Below is a small trained network, with its code and all its weights. Each question gives an input and a target symbol and asks what happens when units are switched off, that is, made to give their printed mean instead of their output.

import numpy as np


def w(rows, s, z=0):
    codes = np.array(rows[::2]) - 128.0
    scale = np.full(codes.shape[1], s)
    scale[-1] = z or s
    return codes * scale


def norm(h):
    return h / np.sqrt((h * h).mean(-1, keepdims=True) + 1e-5)


def f(y):
    return np.maximum(y, 0)


def softmax(a):
    e = np.exp(a - a.max(-1, keepdims=True))
    return e / e.sum(-1, keepdims=True)


def log_softmax(a):
    a = a - a.max(-1, keepdims=True)
    return a - np.log(np.exp(a).sum(-1, keepdims=True))


def net(x, mask):
    ids = ['ΠΦΩαβγεζηθμστ'.index(c) for c in x.split()]
    T = len(ids)
    res = E[ids] + P[:T]
    u = 0
    for l in range(2):
        q, k, v = (norm(res) @ M[l].T for M in (Q, K, V))
        z = softmax(np.where(np.tri(T) > 0, q @ k.T / 4**0.5, -1e9)) @ v
        res = res + np.where(mask[u], z, O[l][:, -1]) @ O[l][:, :-1]
        u += 1
        y = f(norm(res) @ A[l][:, :-1].T + A[l][:, -1])
        res = res + np.where(mask[u : u + 12], y, B[l][:, -1]) @ B[l][:, :-1]
        u += 12
    return log_softmax(norm(res)[-1] @ U[:, :-1].T + U[:, -1])


Q, K, V, O, A, B = {}, {}, {}, {}, {}, {}
E = w([
[62,158,172,21],'Π',
[149,152,46,79],'Φ',
[156,109,99,225],'Ω',
[132,85,2,103],'α',
[159,208,103,73],'β',
[174,202,131,147],'γ',
[128,65,84,232],'ε',
[158,210,108,68],'ζ',
[22,52,117,69],'η',
[173,206,122,121],'θ',
[167,150,135,216],'μ',
[66,109,124,60],'σ',
[61,109,103,16],'τ',
],0.004)
P = w([
[196,3,218,67],'0',
[188,34,180,68],'1',
[174,70,141,82],'2',
[162,100,112,85],'3',
[141,126,91,87],'4',
[121,147,76,90],'5',
[102,164,72,111],'6',
[83,179,70,126],'7',
[57,191,70,149],'8',
[24,191,99,173],'9',
],0.0038)
Q[0] = w([
[77,221,3,84],'L0H1',
[173,110,233,180],'L0H1',
[189,64,223,172],'L0H1',
[62,123,106,83],'L0H1',
],0.0061)
K[0] = w([
[3,198,69,166],'L0H1',
[182,67,152,97],'L0H1',
[219,45,192,72],'L0H1',
[140,196,68,146],'L0H1',
],0.0068)
V[0] = w([
[192,253,180,20],'L0H1',
[66,201,226,140],'L0H1',
[89,66,152,58],'L0H1',
[210,168,132,194],'L0H1',
],0.0024)
O[0] = w([
[146,46,85,179,240],'L0H1',
[39,68,61,162,6],'L0H1',
[236,167,150,218,216],'L0H1',
[128,116,70,2,46],'L0H1',
],0.0025,0.0011)
A[0] = w([
[30,69,200,198,213],'L0N1',
[155,104,113,59,92],'L0N2',
[86,146,39,164,147],'L0N3',
[4,91,118,35,252],'L0N4',
[134,131,144,31,166],'L0N5',
[233,167,70,139,125],'L0N6',
[151,190,138,121,111],'L0N7',
[142,177,184,182,63],'L0N8',
[78,56,135,203,116],'L0N9',
[80,230,46,112,103],'L0N10',
[43,86,191,68,197],'L0N11',
[197,149,160,65,129],'L0N12',
],0.0034,0.0025)
B[0] = w([
[192,181,44,72,168],'L0N1',
[174,168,103,115,160],'L0N2',
[190,105,134,177,192],'L0N3',
[212,192,78,141,253],'L0N4',
[179,187,128,154,202],'L0N5',
[143,119,177,253,192],'L0N6',
[149,144,192,133,146],'L0N7',
[142,138,57,80,130],'L0N8',
[187,170,89,91,144],'L0N9',
[170,157,174,232,207],'L0N10',
[232,165,68,165,195],'L0N11',
[159,166,160,179,178],'L0N12',
],0.0031,0.0038)
Q[1] = w([
[56,63,188,46],'L1H1',
[47,2,216,93],'L1H1',
[107,75,144,85],'L1H1',
[141,147,52,163],'L1H1',
],0.0093)
K[1] = w([
[229,47,185,117],'L1H1',
[254,88,162,90],'L1H1',
[218,102,184,102],'L1H1',
[32,205,131,166],'L1H1',
],0.0075)
V[1] = w([
[111,39,50,112],'L1H1',
[129,42,201,141],'L1H1',
[118,158,224,116],'L1H1',
[124,102,148,255],'L1H1',
],0.0062)
O[1] = w([
[170,253,183,179,33],'L1H1',
[145,206,46,171,3],'L1H1',
[89,133,65,123,72],'L1H1',
[202,163,101,3,159],'L1H1',
],0.0052,0.0035)
A[1] = w([
[149,171,192,119,184],'L1N1',
[137,254,139,103,50],'L1N2',
[134,180,73,95,100],'L1N3',
[128,129,114,190,250],'L1N4',
[170,119,128,157,244],'L1N5',
[133,219,66,110,89],'L1N6',
[106,92,163,143,43],'L1N7',
[151,226,196,141,128],'L1N8',
[124,74,52,136,93],'L1N9',
[129,93,184,166,211],'L1N10',
[72,179,132,137,115],'L1N11',
[113,118,68,120,78],'L1N12',
],0.0087,0.0015)
B[1] = w([
[139,196,145,168,174],'L1N1',
[211,219,125,186,144],'L1N2',
[68,177,88,97,156],'L1N3',
[92,147,158,81,152],'L1N4',
[63,143,138,105,254],'L1N5',
[24,158,176,76,145],'L1N6',
[96,155,112,91,130],'L1N7',
[169,2,115,212,155],'L1N8',
[150,86,172,132,169],'L1N9',
[60,162,147,136,168],'L1N10',
[75,118,114,146,128],'L1N11',
[185,147,119,71,134],'L1N12',
],0.006,0.0054)
U = w([
[155,143,175,107,251],'Π',
[116,153,175,100,172],'Φ',
[75,162,83,85,133],'Ω',
[148,85,46,105,108],'α',
[127,222,47,122,95],'β',
[66,125,139,225,106],'γ',
[181,98,114,214,86],'ε',
[161,67,125,111,58],'ζ',
[33,172,165,146,46],'η',
[159,57,128,116,64],'θ',
[163,189,70,183,92],'μ',
[23,16,135,141,98],'σ',
[127,92,5,95,126],'τ',
],0.014,0.011)

Each question gives the input, a string of symbols that net reads in full, and the target symbol t.
The units are the heads (4 rows each of Q, K, V and O) and the neurons (one row each of A and B). Each row of codes is followed by its name. A weight is (code - 128) times the scale printed after its matrix; where a second scale follows, it is the last column's (O, A, B and U).
mask holds one flag per unit, layer by layer, with each layer's heads first. A switched-off unit (its flag False) gives its mean, the last column of its rows in O or B, instead of its output. The means were averaged over made-up inputs and are rounded, as every weight is.
A unit's drop is (log p(t) with every unit on - log p(t) with that unit switched off) / (log p(t) with every unit on - log p(t) with every unit switched off).
The circuit of an input: a set's keep is (log p(t) with only the set's units on - log p(t) with every unit switched off) / (log p(t) with every unit on - log p(t) with every unit switched off). Starting from the 12 units with the biggest drops (on a tie, the unit counted first), units are removed one at a time, each time the one whose removal leaves the highest keep (on an exact tie, the one counted first), for as long as the keep stays at least 0.8.
circuit, biggest first: the units of the circuit, biggest drop first
unit that matters most: the unit with the biggest drop
k most important neurons: the k neurons with the biggest drops, biggest first
input θ ζ Ω μ Ω Ω Ω Π Ω, target σ: unit that matters most -> L0N3
input τ θ τ Ω Π σ μ ζ β Φ, target Π: circuit, biggest first -> [L0N10 L1H1 L1N9]
input Π σ Π β σ σ γ, target Φ: 2 most important neurons -> [L0N6 L0N10]
input Π ε Φ ζ Φ α η γ, target γ: 3 most important neurons -> [L0N10 L0N7 L0N6]
input Π ζ η Π, target γ: 2 most important neurons -> [L0N10 L1N8]
input Π Ω Ω γ ζ τ η τ, target γ: 2 most important neurons -> [L0N4 L1N8]
input Π α β, target ε: circuit, biggest first -> [L1N8 L1H1]
input τ α θ, target ε: circuit, biggest first -> [L1N8 L1H1]
input σ Ω ε ζ Ω τ γ τ α Π, target ε: circuit, biggest first -> [L0N4 L1N8]
input Ω σ Ω Π Π ε α α Φ, target ε: circuit, biggest first -> [L1H1 L1N8]
input τ β σ σ η, target Π: circuit, biggest first -> [L1H1 L0H1]
input η σ Π Ω ε α η Π θ, target σ: circuit, biggest first -> [L1H1 L0H1 L0N4]
input μ η γ τ Π τ α ζ, target ε: 2 most important neurons -> [L0N10 L1N8]
input Π μ ζ τ σ τ η τ α θ, target ε: 3 most important neurons -> [L0N10 L1N8 L0N7]
input γ τ η β ζ μ Π Π Φ, target σ: circuit, biggest first -> [L1H1]
input θ ζ ε Π τ Ω τ, target β: circuit, biggest first -> [L0N4 L1N2]
input μ Ω γ μ η Π, target γ: circuit, biggest first -> [L1H1 L0N10 L1N8]
input ε α η, target ε: circuit, biggest first -> [L1H1 L1N8]
input θ μ γ α Π τ, target σ: 2 most important neurons -> [L0N3 L1N1]
input Π Π Π, target σ: 3 most important neurons -> [L0N10 L0N3 L0N6]
input α Π β Φ Ω, target Π: circuit, biggest first -> [L1H1 L1N4]
input Φ Ω Φ α θ Φ ζ σ, target Π: most important neuron -> [L0N10]
input β γ β Ω ε, target β: 3 most important neurons -> [L0N4 L0N6 L1N3]
input η τ σ ζ Ω η γ, target γ: 4 most important neurons -> [L0N10 L0N6 L0N7 L1N8]
